Below are the code and all the weights of a small trained network. Each question names an input and a class and asks about switching units off, where a switched-off unit gives its printed mean instead of its output.

import numpy as np


def w(rows, s, z=0):
    codes = np.array(rows[::2]) - 128.0
    scale = np.full(codes.shape[1], s)
    scale[-1] = z or s
    return codes * scale


def f(y):
    return y / 2 * (1 + np.tanh(0.7978845608 * (y + 0.044715 * y**3)))


def log_softmax(a):
    a = a - a.max(-1, keepdims=True)
    return a - np.log(np.exp(a).sum(-1, keepdims=True))


def net(x, mask):
    res = np.array(x, float).reshape(1, 7) / 4 @ E
    y = f(res @ A[0][:, :-1].T + A[0][:, -1])
    res = res + np.where(mask, y, B[0][:, -1]) @ B[0][:, :-1]
    return log_softmax(res[-1] @ U[:, :-1].T + U[:, -1])


A, B = {}, {}
E = w([
[131,121,130,134,126,129],'x0',
[132,121,129,129,128,126],'x1',
[132,118,132,139,122,133],'x2',
[132,120,131,121,131,124],'x3',
[113,87,46,82,55,137],'x4',
[203,187,152,103,70,97],'x5',
[159,129,130,80,154,248],'x6',
],0.015)
A[0] = w([
[127,86,25,131,145,190,156],'n0',
[205,150,134,84,105,207,83],'n1',
[114,130,94,117,37,129,142],'n2',
[106,136,85,115,69,106,148],'n3',
[196,196,180,193,109,95,194],'n4',
[125,66,28,101,133,152,132],'n5',
[103,148,159,145,199,164,185],'n6',
[121,121,128,173,209,148,158],'n7',
[119,135,136,137,188,197,180],'n8',
[156,203,230,165,157,60,255],'n9',
[85,109,94,80,48,101,162],'n10',
[62,53,84,104,141,135,125],'n11',
[77,73,112,187,145,68,232],'n12',
[243,161,160,81,95,184,57],'n13',
[142,99,161,124,215,165,240],'n14',
[180,124,88,122,82,47,179],'n15',
[74,91,114,95,167,193,157],'n16',
[132,148,131,145,57,64,141],'n17',
[157,176,168,47,115,173,116],'n18',
[108,92,81,80,119,179,101],'n19',
[6,92,130,142,156,78,182],'n20',
],0.011,0.0053)
B[0] = w([
[195,157,145,177,79,182,208],'n0',
[51,127,87,182,148,186,200],'n1',
[198,110,154,107,32,195,183],'n2',
[157,105,104,81,75,189,175],'n3',
[118,163,154,101,230,64,213],'n4',
[181,209,121,175,97,157,202],'n5',
[120,49,202,40,134,167,191],'n6',
[117,57,158,38,143,170,184],'n7',
[133,58,234,85,124,196,194],'n8',
[127,114,171,131,229,53,248],'n9',
[184,91,86,112,66,186,198],'n10',
[162,157,109,206,104,153,197],'n11',
[79,69,50,133,161,96,222],'n12',
[30,68,1,175,132,108,202],'n13',
[87,61,232,116,119,167,204],'n14',
[182,109,110,53,96,108,200],'n15',
[195,140,175,157,84,216,204],'n16',
[201,78,171,48,102,114,192],'n17',
[97,72,96,159,127,165,187],'n18',
[204,243,153,202,143,166,186],'n19',
[36,85,52,196,116,150,221],'n20',
],0.0079,0.016)
U = w([
[11,100,143,172,160,125,253],'0',
[160,91,196,46,73,168,137],'1',
[117,135,41,195,63,150,169],'2',
[169,229,197,217,103,164,10],'3',
[174,177,174,132,154,57,28],'4',
],0.011,0.0032)

Each question gives the input, the list of numbers given to net, and the class t.
The units are the neurons (one row each of A and B). Each row of codes is followed by its name. A weight is (code - 128) times the scale printed after its matrix; where a second scale follows, it is the last column's (A, B and U).
mask holds one flag per neuron, in row order. A switched-off neuron (its flag False) gives its mean, the last column of its row in B, instead of its output. The means were averaged over made-up inputs and are rounded, as every weight is.
A unit's drop is (log p(t) with every unit on - log p(t) with that unit switched off) / (log p(t) with every unit on - log p(t) with every unit switched off).
most important unit: the unit with the biggest drop
k most important neurons: the k neurons with the biggest drops, biggest first
drop of u: that unit's drop, to one decimal
input [4,-7,0,8,-8,8,1], class 0: most important unit	n13
input [7,-7,0,-8,8,1,-8], class 1: 4 most important neurons	n17, n15, n2, n13
input [-1,-4,-4,4,-1,0,0], class 0: 3 most important neurons	n17, n2, n15
input [5,-7,7,-3,-8,1,6], class 0: 2 most important neurons	n13, n1
input [7,4,4,8,-4,1,-1], class 4: 3 most important neurons	n20, n13, n1
input [8,-8,3,-3,0,-8,1], class 1: 2 most important neurons	n7, n16
input [-6,-7,2,1,4,2,-8], class 1: drop of n17	0.7
input [-8,-5,3,4,-6,7,1], class 0: drop of n13	0.5
input [4,5,3,-4,8,8,2], class 2: drop of n13	0.9
input [6,-7,-5,0,4,7,1], class 2: drop of n14	0.2
